Each row is followed by one of two labels, saying whether the row has a hidden trait. Each part has a new trait and two new labels.
In the rows, 100 means zero.
[105, 93, 89, 63, 101, 87, 92, 101, 81, 80, 117, 102, 106, 101, 75, 87, 125] -> S
[106, 96, 81, 56, 100, 82, 93, 100, 67, 61, 116, 100, 106, 92, 74, 76, 135] -> U
[94, 108, 131, 66, 118, 105, 107, 93, 81, 118, 105, 107, 101, 93, 112, 146, 115] -> S
[98, 101, 127, 86, 106, 102, 98, 98, 103, 111, 99, 101, 102, 98, 108, 119, 107] -> S
[101, 106, 81, 86, 107, 110, 102, 99, 91, 67, 86, 96, 100, 71, 88, 92, 125] -> U
[98, 102, 122, 78, 108, 96, 100, 98, 97, 114, 109, 108, 101, 112, 106, 121, 96] -> S
[98, 105, 122, 81, 105, 95, 93, 99, 126, 88, 97, 114, 100, 111, 116, 126, 68] -> S
[98, 106, 121, 76, 114, 100, 100, 97, 97, 100, 104, 104, 102, 104, 105, 127, 100] -> S
[106, 85, 83, 79, 94, 76, 95, 104, 78, 124, 130, 103, 105, 110, 88, 78, 123] -> S
[94, 110, 110, 80, 104, 96, 89, 100, 142, 63, 85, 115, 100, 112, 108, 127, 73] -> S
[108, 99, 68, 47, 102, 86, 94, 100, 67, 54, 111, 99, 105, 87, 74, 68, 141] -> U
[104, 100, 92, 32, 100, 89, 87, 102, 115, 57, 102, 103, 103, 88, 86, 96, 106] -> S
[98, 96, 122, 78, 107, 90, 101, 98, 90, 135, 119, 109, 103, 115, 108, 116, 99] -> S
[101, 101, 97, 60, 104, 93, 94, 99, 93, 80, 103, 104, 105, 97, 98, 109, 112] -> S
[102, 97, 111, 72, 107, 94, 98, 98, 71, 108, 114, 96, 105, 98, 92, 125, 137] -> S
[99, 98, 53, 44, 110, 86, 113, 99, 53, 100, 124, 113, 104, 77, 67, 61, 156] -> U
[99, 102, 89, 70, 112, 114, 114, 94, 31, 109, 105, 88, 103, 62, 91, 116, 138] -> U
[99, 111, 101, 89, 107, 122, 98, 100, 107, 44, 69, 88, 98, 59, 94, 118, 124] -> U
[111, 90, 170, 73, 83, 88, 57, 97, 74, 51, 95, 55, 103, 152, 108, 142, 42] -> U
[103, 118, 68, 0, 111, 75, 86, 97, 70, 0, 92, 111, 107, 75, 71, 79, 129] -> S
[88, 131, 29, 72, 128, 113, 128, 98, 139, 37, 75, 147, 96, 19, 86, 67, 168] -> U
[104, 98, 78, 44, 104, 86, 96, 99, 59, 68, 122, 100, 106, 82, 65, 87, 132] -> U
[105, 88, 95, 101, 99, 103, 99, 101, 76, 142, 112, 88, 104, 86, 96, 103, 126] -> U
[102, 99, 109, 79, 99, 96, 95, 101, 98, 118, 116, 103, 103, 104, 109, 108, 112] -> S
[105, 103, 74, 57, 103, 90, 97, 100, 74, 57, 107, 103, 104, 85, 72, 70, 139] -> U
[101, 108, 77, 42, 106, 99, 94, 99, 85, 13, 89, 100, 102, 70, 79, 87, 123] -> U
[99, 107, 73, 72, 109, 107, 104, 99, 80, 59, 86, 100, 100, 61, 84, 80, 141] -> U
[100, 101, 56, 50, 110, 87, 107, 98, 59, 61, 107, 112, 103, 71, 63, 60, 159] -> U
[103, 106, 91, 49, 107, 102, 93, 98, 80, 39, 96, 95, 104, 76, 94, 108, 121] -> S
[102, 90, 110, 79, 98, 81, 97, 101, 89, 148, 136, 109, 104, 131, 97, 102, 96] -> S
[100, 112, 104, 81, 111, 127, 100, 97, 95, 57, 67, 83, 101, 59, 102, 126, 112] -> U
[93, 108, 138, 71, 116, 101, 104, 93, 88, 126, 104, 107, 98, 108, 119, 150, 80] -> S
[99, 98, 129, 95, 102, 87, 91, 99, 113, 97, 116, 114, 101, 128, 115, 126, 72] -> S
[97, 99, 125, 103, 108, 109, 99, 99, 107, 132, 104, 102, 99, 110, 114, 127, 94] -> S
[101, 94, 108, 78, 101, 88, 95, 100, 102, 116, 116, 108, 103, 114, 95, 102, 109] -> S
[103, 91, 96, 92, 101, 112, 108, 99, 68, 146, 110, 89, 102, 81, 96, 96, 127] -> U
[104, 101, 79, 59, 105, 95, 93, 100, 84, 55, 102, 98, 104, 86, 87, 96, 127] -> U
[102, 94, 108, 52, 108, 91, 102, 96, 58, 111, 124, 100, 105, 100, 98, 116, 112] -> S
[102, 97, 74, 68, 102, 95, 102, 100, 78, 84, 108, 101, 104, 80, 74, 72, 145] -> U
[101, 99, 105, 65, 105, 90, 95, 99, 100, 86, 110, 112, 103, 106, 93, 102, 106] -> S
[100, 102, 81, 55, 107, 77, 93, 99, 103, 58, 114, 117, 104, 114, 88, 97, 101] -> S
[104, 104, 86, 70, 103, 103, 96, 99, 79, 82, 104, 93, 103, 86, 90, 100, 128] -> U
[98, 113, 102, 47, 113, 100, 95, 96, 86, 26, 90, 105, 102, 84, 102, 118, 107] -> S
[96, 100, 133, 83, 107, 99, 97, 98, 116, 137, 103, 110, 100, 119, 123, 135, 79] -> S
[102, 86, 133, 117, 90, 80, 87, 104, 132, 173, 119, 109, 101, 143, 106, 115, 84] -> S
[95, 105, 119, 75, 111, 92, 92, 98, 121, 86, 97, 112, 101, 112, 114, 127, 77] -> S
[96, 104, 48, 80, 111, 90, 116, 101, 100, 105, 108, 122, 101, 64, 73, 56, 159] -> U
[104, 106, 66, 24, 107, 90, 95, 99, 67, 0, 97, 109, 104, 71, 69, 70, 133] -> U
[101, 110, 93, 57, 112, 112, 101, 96, 61, 51, 93, 88, 101, 73, 91, 103, 129] -> U
[103, 101, 69, 55, 107, 96, 99, 99, 72, 58, 98, 100, 103, 69, 79, 80, 143] -> U
[102, 104, 88, 48, 107, 88, 92, 99, 84, 35, 102, 111, 106, 86, 91, 91, 122] -> S
[95, 112, 139, 109, 113, 108, 97, 96, 116, 88, 82, 105, 98, 96, 127, 143, 70] -> S
[99, 96, 151, 99, 102, 102, 88, 97, 102, 119, 99, 92, 100, 128, 128, 147, 55] -> S
[96, 100, 155, 107, 105, 105, 101, 97, 113, 145, 107, 111, 100, 111, 120, 135, 86] -> S
[98, 109, 101, 75, 112, 126, 103, 97, 79, 61, 78, 87, 100, 58, 94, 116, 128] -> U
[101, 99, 66, 63, 108, 92, 103, 99, 70, 76, 116, 102, 103, 76, 71, 77, 153] -> U
[100, 104, 99, 54, 106, 87, 95, 98, 95, 59, 102, 108, 104, 99, 94, 88, 104] -> S
[104, 101, 95, 51, 109, 104, 103, 96, 45, 100, 113, 88, 105, 79, 83, 108, 129] -> U
[100, 95, 110, 77, 105, 94, 97, 99, 84, 122, 116, 104, 102, 102, 100, 113, 106] -> S
[102, 93, 110, 81, 103, 94, 97, 100, 102, 120, 114, 103, 103, 113, 95, 109, 109] -> S
[103, 106, 111, 68, 103, 101, 90, 100, 118, 61, 96, 108, 102, 93, 96, 105, 107] -> S
[104, 99, 86, 62, 103, 102, 96, 101, 85, 62, 96, 95, 103, 78, 88, 89, 129] -> U
[95, 108, 127, 92, 111, 96, 98, 97, 115, 92, 96, 113, 100, 112, 118, 138, 76] -> S
[103, 90, 77, 77, 101, 93, 103, 101, 76, 104, 115, 99, 103, 88, 78, 78, 145] -> U
[98, 95, 134, 110, 105, 105, 102, 99, 111, 172, 110, 103, 100, 112, 117, 135, 95] -> S
[98, 94, 158, 102, 100, 97, 95, 98, 103, 163, 111, 101, 100, 125, 120, 138, 85] -> S
[102, 94, 141, 77, 97, 86, 79, 100, 110, 94, 105, 100, 102, 139, 114, 129, 58] -> S
[96, 107, 120, 86, 109, 101, 96, 98, 117, 96, 95, 108, 100, 101, 110, 128, 82] -> S
[95, 109, 68, 43, 116, 94, 115, 98, 72, 55, 108, 116, 102, 69, 74, 57, 153] -> U

Next part:
[104, 103, 58, 85, 103, 107, 104, 103, 118, 102, 105, 130, 96, 108, 142, 92, 98, 124, 86, 112, 98, 92, 100, 117, 135, 95, 92, 91, 111, 110, 113, 83, 135, 106, 90, 96, 87, 133, 71, 94, 118, 6, 64, 92, 81, 163, 124, 99, 200, 114, 115, 98, 112, 92, 82, 98, 123, 73, 92, 102, 109, 95, 111, 96, 111, 104, 118, 110, 44, 102, 95, 109, 138, 93, 99, 87, 82, 93, 113, 103, 13, 88, 74, 97, 79, 100, 100, 101, 93, 119, 98, 108, 75, 130, 95, 98, 113, 116, 155, 106, 109] -> X
[120, 94, 122, 138, 118, 87, 87, 109, 87, 105, 96, 100, 95, 108, 88, 93, 95, 77, 107, 95, 81, 106, 83, 118, 103, 98, 94, 96, 94, 82, 94, 113, 106, 136, 106, 103, 136, 96, 116, 111, 70, 54, 115, 103, 104, 97, 94, 91, 77, 43, 102, 97, 97, 96, 93, 117, 99, 122, 105, 139, 97, 98, 137, 77, 87, 99, 111, 96, 105, 96, 104, 102, 99, 103, 99, 75, 108, 107, 94, 104, 146, 99, 138, 92, 69, 116, 111, 96, 89, 97, 104, 98, 120, 61, 102, 101, 94, 94, 82, 65, 110] -> F
[80, 100, 58, 73, 80, 99, 112, 90, 113, 96, 100, 76, 110, 91, 117, 108, 105, 106, 93, 119, 139, 88, 119, 70, 84, 114, 111, 96, 107, 120, 103, 86, 109, 74, 96, 102, 52, 129, 83, 95, 131, 143, 85, 92, 102, 113, 111, 107, 90, 94, 94, 133, 96, 93, 117, 88, 101, 57, 92, 84, 108, 91, 85, 123, 110, 109, 97, 101, 90, 103, 92, 98, 92, 89, 104, 134, 103, 93, 96, 103, 48, 110, 90, 104, 142, 76, 90, 106, 118, 96, 86, 96, 90, 100, 90, 103, 112, 109, 120, 138, 89] -> X
[95, 88, 85, 129, 96, 71, 110, 109, 100, 106, 103, 17, 120, 105, 93, 98, 104, 68, 105, 126, 143, 97, 99, 95, 93, 118, 96, 71, 90, 100, 82, 105, 103, 101, 102, 111, 103, 112, 97, 130, 80, 121, 115, 100, 138, 86, 96, 99, 42, 27, 94, 174, 95, 91, 105, 112, 86, 118, 94, 150, 90, 83, 121, 98, 96, 101, 111, 95, 156, 106, 100, 82, 77, 102, 99, 117, 115, 110, 91, 109, 105, 121, 154, 98, 115, 78, 106, 98, 103, 90, 90, 72, 122, 32, 92, 106, 96, 92, 98, 116, 99] -> F
[74, 98, 72, 82, 75, 101, 114, 106, 113, 95, 99, 52, 112, 88, 118, 110, 110, 110, 96, 122, 143, 84, 120, 76, 82, 106, 114, 91, 107, 113, 103, 85, 108, 69, 98, 103, 53, 119, 83, 96, 127, 137, 91, 93, 108, 108, 108, 109, 100, 121, 96, 152, 97, 101, 113, 91, 93, 64, 87, 94, 99, 99, 68, 128, 110, 107, 106, 100, 106, 104, 94, 97, 90, 90, 103, 122, 110, 106, 91, 101, 54, 110, 98, 110, 147, 90, 79, 105, 106, 106, 89, 90, 91, 85, 93, 102, 107, 108, 124, 146, 92] -> X
[73, 93, 74, 97, 85, 87, 121, 111, 114, 101, 101, 30, 119, 91, 106, 105, 103, 76, 99, 126, 164, 89, 119, 78, 76, 118, 106, 84, 100, 103, 95, 91, 97, 89, 103, 107, 78, 119, 87, 105, 110, 165, 98, 96, 136, 80, 93, 105, 72, 73, 93, 163, 98, 97, 114, 100, 91, 100, 95, 101, 99, 88, 91, 119, 102, 94, 106, 96, 146, 107, 101, 86, 82, 98, 101, 126, 132, 105, 96, 109, 77, 118, 116, 107, 142, 75, 106, 103, 122, 101, 80, 75, 110, 80, 88, 107, 103, 96, 96, 147, 99] -> F
[73, 103, 62, 66, 86, 110, 108, 107, 118, 99, 102, 96, 105, 88, 121, 107, 102, 106, 94, 104, 122, 88, 114, 83, 96, 100, 115, 96, 118, 137, 109, 84, 115, 72, 103, 100, 64, 127, 77, 92, 126, 119, 71, 89, 88, 133, 115, 108, 143, 133, 94, 121, 105, 106, 110, 89, 105, 70, 97, 74, 113, 100, 65, 122, 108, 111, 103, 105, 100, 103, 93, 101, 103, 94, 104, 119, 109, 97, 104, 95, 27, 97, 64, 101, 129, 84, 89, 105, 106, 115, 91, 99, 79, 119, 91, 101, 110, 114, 126, 152, 96] -> X
[84, 105, 72, 61, 83, 115, 115, 97, 116, 97, 99, 106, 100, 91, 127, 101, 104, 125, 93, 117, 103, 87, 115, 85, 96, 91, 107, 96, 114, 129, 109, 82, 112, 77, 96, 101, 73, 115, 80, 87, 124, 94, 72, 93, 79, 110, 119, 107, 146, 146, 102, 104, 105, 101, 109, 87, 112, 59, 98, 67, 107, 99, 71, 114, 111, 109, 106, 106, 82, 102, 90, 105, 120, 94, 103, 127, 91, 93, 99, 103, 31, 97, 55, 111, 119, 98, 92, 108, 104, 113, 106, 105, 86, 169, 96, 97, 112, 110, 125, 125, 94] -> X
[91, 89, 93, 110, 88, 76, 106, 108, 94, 100, 105, 40, 123, 100, 95, 102, 101, 70, 108, 131, 140, 96, 108, 88, 81, 120, 102, 79, 88, 104, 87, 100, 103, 96, 111, 112, 100, 111, 93, 111, 82, 136, 109, 103, 139, 92, 92, 101, 43, 46, 96, 167, 93, 99, 114, 118, 90, 114, 96, 140, 96, 87, 112, 105, 99, 96, 106, 93, 157, 101, 99, 84, 73, 105, 99, 118, 127, 106, 95, 109, 107, 125, 150, 100, 135, 77, 107, 103, 105, 92, 91, 71, 113, 40, 92, 105, 98, 94, 109, 109, 98] -> F
[116, 95, 136, 130, 121, 92, 87, 105, 93, 100, 99, 109, 97, 114, 80, 94, 92, 90, 110, 92, 72, 110, 81, 118, 113, 102, 91, 102, 98, 77, 94, 117, 105, 133, 101, 96, 135, 85, 116, 105, 65, 91, 106, 107, 100, 86, 92, 86, 89, 65, 108, 73, 99, 108, 81, 106, 95, 139, 109, 124, 105, 104, 133, 74, 88, 95, 107, 101, 99, 96, 104, 101, 110, 105, 99, 77, 94, 103, 95, 101, 141, 92, 109, 95, 61, 122, 112, 94, 91, 98, 109, 105, 118, 73, 108, 100, 95, 91, 82, 69, 109] -> F
[129, 93, 137, 130, 120, 82, 93, 96, 90, 106, 99, 96, 94, 115, 84, 88, 89, 79, 109, 107, 89, 108, 81, 127, 115, 111, 90, 90, 93, 80, 88, 112, 106, 129, 113, 103, 130, 86, 125, 109, 63, 63, 117, 106, 116, 95, 86, 92, 77, 41, 110, 91, 92, 89, 84, 114, 103, 144, 103, 120, 88, 96, 136, 77, 93, 90, 112, 99, 118, 101, 103, 97, 100, 108, 98, 88, 99, 105, 101, 106, 144, 101, 141, 94, 72, 104, 113, 92, 89, 95, 102, 94, 125, 68, 102, 103, 92, 90, 88, 80, 114] -> F
[77, 98, 81, 77, 80, 91, 115, 106, 111, 98, 104, 69, 123, 92, 111, 109, 114, 100, 96, 129, 151, 85, 114, 72, 81, 109, 112, 84, 108, 114, 99, 79, 106, 77, 102, 109, 71, 128, 82, 102, 114, 148, 88, 95, 110, 107, 111, 103, 81, 109, 95, 171, 98, 104, 113, 98, 87, 87, 102, 91, 105, 89, 79, 123, 110, 107, 101, 101, 134, 105, 94, 98, 92, 94, 100, 137, 116, 108, 90, 95, 41, 106, 119, 108, 139, 75, 90, 106, 113, 105, 82, 93, 94, 78, 92, 104, 105, 101, 110, 147, 91] -> X
[83, 91, 91, 100, 89, 84, 102, 97, 110, 101, 103, 32, 117, 97, 83, 106, 104, 77, 112, 127, 144, 96, 109, 85, 73, 119, 101, 80, 97, 120, 89, 104, 95, 90, 100, 109, 82, 104, 103, 110, 89, 157, 110, 101, 146, 87, 92, 102, 31, 59, 90, 163, 93, 99, 110, 106, 81, 129, 100, 120, 97, 86, 94, 108, 105, 96, 98, 91, 155, 104, 101, 81, 83, 100, 102, 123, 126, 98, 93, 109, 102, 118, 125, 103, 145, 82, 99, 104, 113, 93, 90, 72, 113, 65, 94, 103, 94, 93, 88, 128, 96] -> F
[117, 91, 122, 138, 110, 80, 95, 101, 97, 103, 102, 88, 103, 111, 93, 95, 96, 69, 108, 103, 90, 108, 89, 113, 109, 116, 93, 82, 91, 79, 93, 113, 105, 130, 102, 105, 128, 91, 119, 114, 70, 81, 119, 106, 123, 91, 96, 94, 67, 33, 105, 112, 96, 95, 93, 118, 101, 137, 99, 147, 88, 83, 126, 83, 85, 93, 109, 98, 127, 98, 102, 96, 100, 101, 96, 81, 107, 108, 92, 107, 200, 105, 109, 87, 84, 99, 122, 95, 98, 90, 103, 86, 106, 54, 103, 105, 90, 86, 88, 81, 102] -> F
[128, 97, 129, 123, 123, 88, 82, 106, 94, 102, 105, 112, 91, 114, 91, 90, 95, 87, 104, 101, 60, 107, 86, 129, 119, 100, 91, 102, 101, 81, 94, 117, 111, 134, 98, 98, 131, 94, 115, 103, 79, 49, 108, 104, 95, 108, 94, 97, 120, 66, 116, 79, 94, 98, 74, 110, 100, 120, 103, 120, 98, 98, 134, 75, 87, 97, 118, 101, 76, 98, 104, 103, 111, 101, 95, 69, 90, 102, 100, 101, 133, 90, 110, 99, 58, 118, 117, 93, 91, 95, 106, 101, 111, 83, 106, 99, 95, 96, 98, 73, 119] -> F
